Here is a tiny trained network, its code and every weight. The questions are about switching its units off for an input and a class, where a switched-off unit gives its printed mean instead of its output.

import numpy as np


def w(rows, s, z=0):
    codes = np.array(rows[::2]) - 128.0
    scale = np.full(codes.shape[1], s)
    scale[-1] = z or s
    return codes * scale


def norm(h):
    return h / np.sqrt((h * h).mean(-1, keepdims=True) + 1e-5)


def f(y):
    return y / 2 * (1 + np.tanh(0.7978845608 * (y + 0.044715 * y**3)))


def log_softmax(a):
    a = a - a.max(-1, keepdims=True)
    return a - np.log(np.exp(a).sum(-1, keepdims=True))


def net(x, mask):
    res = np.array(x, float).reshape(1, 5) / 4 @ E
    u = 0
    for l in range(2):
        y = f(norm(res) @ A[l][:, :-1].T + A[l][:, -1])
        res = res + np.where(mask[u : u + 7], y, B[l][:, -1]) @ B[l][:, :-1]
        u += 7
    return log_softmax(norm(res)[-1] @ U[:, :-1].T + U[:, -1])


A, B = {}, {}
E = w([
[72,122,153,125,64,136],'x0',
[219,95,148,166,2,170],'x1',
[106,138,220,158,198,179],'x2',
[123,125,139,33,55,39],'x3',
[81,123,103,136,68,128],'x4',
],0.0083)
A[0] = w([
[165,131,226,68,50,113,2],'L0N1',
[103,131,150,212,156,220,44],'L0N2',
[113,110,138,144,119,121,91],'L0N3',
[6,143,123,112,149,74,41],'L0N4',
[141,124,74,98,10,126,44],'L0N5',
[53,100,95,63,148,146,32],'L0N6',
[112,127,78,86,181,121,134],'L0N7',
],0.015,0.0047)
B[0] = w([
[208,9,236,32,163,110,218],'L0N1',
[108,83,147,185,128,252,246],'L0N2',
[155,125,96,104,140,132,123],'L0N3',
[11,195,168,61,125,107,229],'L0N4',
[117,152,59,167,42,94,255],'L0N5',
[63,143,156,78,140,114,173],'L0N6',
[122,160,114,103,196,77,207],'L0N7',
],0.017,0.0079)
A[1] = w([
[116,120,119,147,127,120,109],'L1N1',
[125,108,134,160,113,89,5],'L1N2',
[154,82,134,99,43,109,113],'L1N3',
[143,121,74,152,7,94,37],'L1N4',
[128,124,137,196,150,224,80],'L1N5',
[155,155,116,146,67,114,93],'L1N6',
[189,147,90,141,228,96,82],'L1N7',
],0.02,0.0033)
B[1] = w([
[109,104,136,124,118,121,128],'L1N1',
[88,101,138,176,118,114,131],'L1N2',
[193,128,165,126,113,112,226],'L1N3',
[122,229,66,194,50,120,239],'L1N4',
[97,99,136,161,151,253,251],'L1N5',
[111,148,137,159,67,92,172],'L1N6',
[172,71,44,162,156,78,161],'L1N7',
],0.022,0.012)
U = w([
[165,181,111,146,6,83,127],'0',
[155,87,45,128,198,76,4],'1',
[108,88,139,144,148,233,228],'2',
[219,55,201,56,114,97,74],'3',
[38,177,143,36,159,75,178],'4',
],0.015,0.0023)

Each question gives the input, the list of numbers given to net, and the class t.
The units are the neurons (one row each of A and B). Each row of codes is followed by its name. A weight is (code - 128) times the scale printed after its matrix; where a second scale follows, it is the last column's (A, B and U).
mask holds one flag per neuron, layer by layer. A switched-off neuron (its flag False) gives its mean, the last column of its row in B, instead of its output. The means were averaged over made-up inputs and are rounded, as every weight is.
A unit's drop is (log p(t) with every unit on - log p(t) with that unit switched off) / (log p(t) with every unit on - log p(t) with every unit switched off).
The circuit of an input: a set's keep is (log p(t) with only the set's units on - log p(t) with every unit switched off) / (log p(t) with every unit on - log p(t) with every unit switched off). Starting from the 12 units with the biggest drops (on a tie, the unit counted first), units are removed one at a time, each time the one whose removal leaves the highest keep (on an exact tie, the one counted first), for as long as the keep stays at least 0.8.
circuit, biggest first: the units of the circuit, biggest drop first
top k neurons: the k neurons with the biggest drops, biggest first
k most important neurons of layer l: the k neurons of layer l with the biggest drops, biggest first
drop when u is switched off: that unit's drop, to one decimal
input [-5,-6,-2,2,-7], class 1: circuit, biggest first	(L1N7)
input [-1,-5,-6,-6,0], class 1: top 2 neurons	(L0N7, L1N7)
input [1,-6,-4,-7,5], class 4: top 2 neurons	(L0N4, L1N5)
input [-5,-6,-3,-8,-7], class 1: top 2 neurons	(L1N7, L0N7)
input [-8,3,-8,-7,-7], class 1: top 3 neurons	(L1N7, L0N2, L0N5)
input [-8,3,1,3,0], class 3: top 2 neurons	(L0N5, L1N4)
input [4,-2,5,7,-3], class 3: 2 most important neurons of layer 0	(L0N1, L0N7)
input [0,-5,-8,-8,-6], class 1: drop when L0N7 is switched off	0.1
input [-4,1,0,8,-1], class 3: drop when L0N1 is switched off	1.1
input [7,-3,8,8,6], class 4: drop when L0N4 is switched off	0.6
input [4,7,7,1,-4], class 3: drop when L0N1 is switched off	1.0
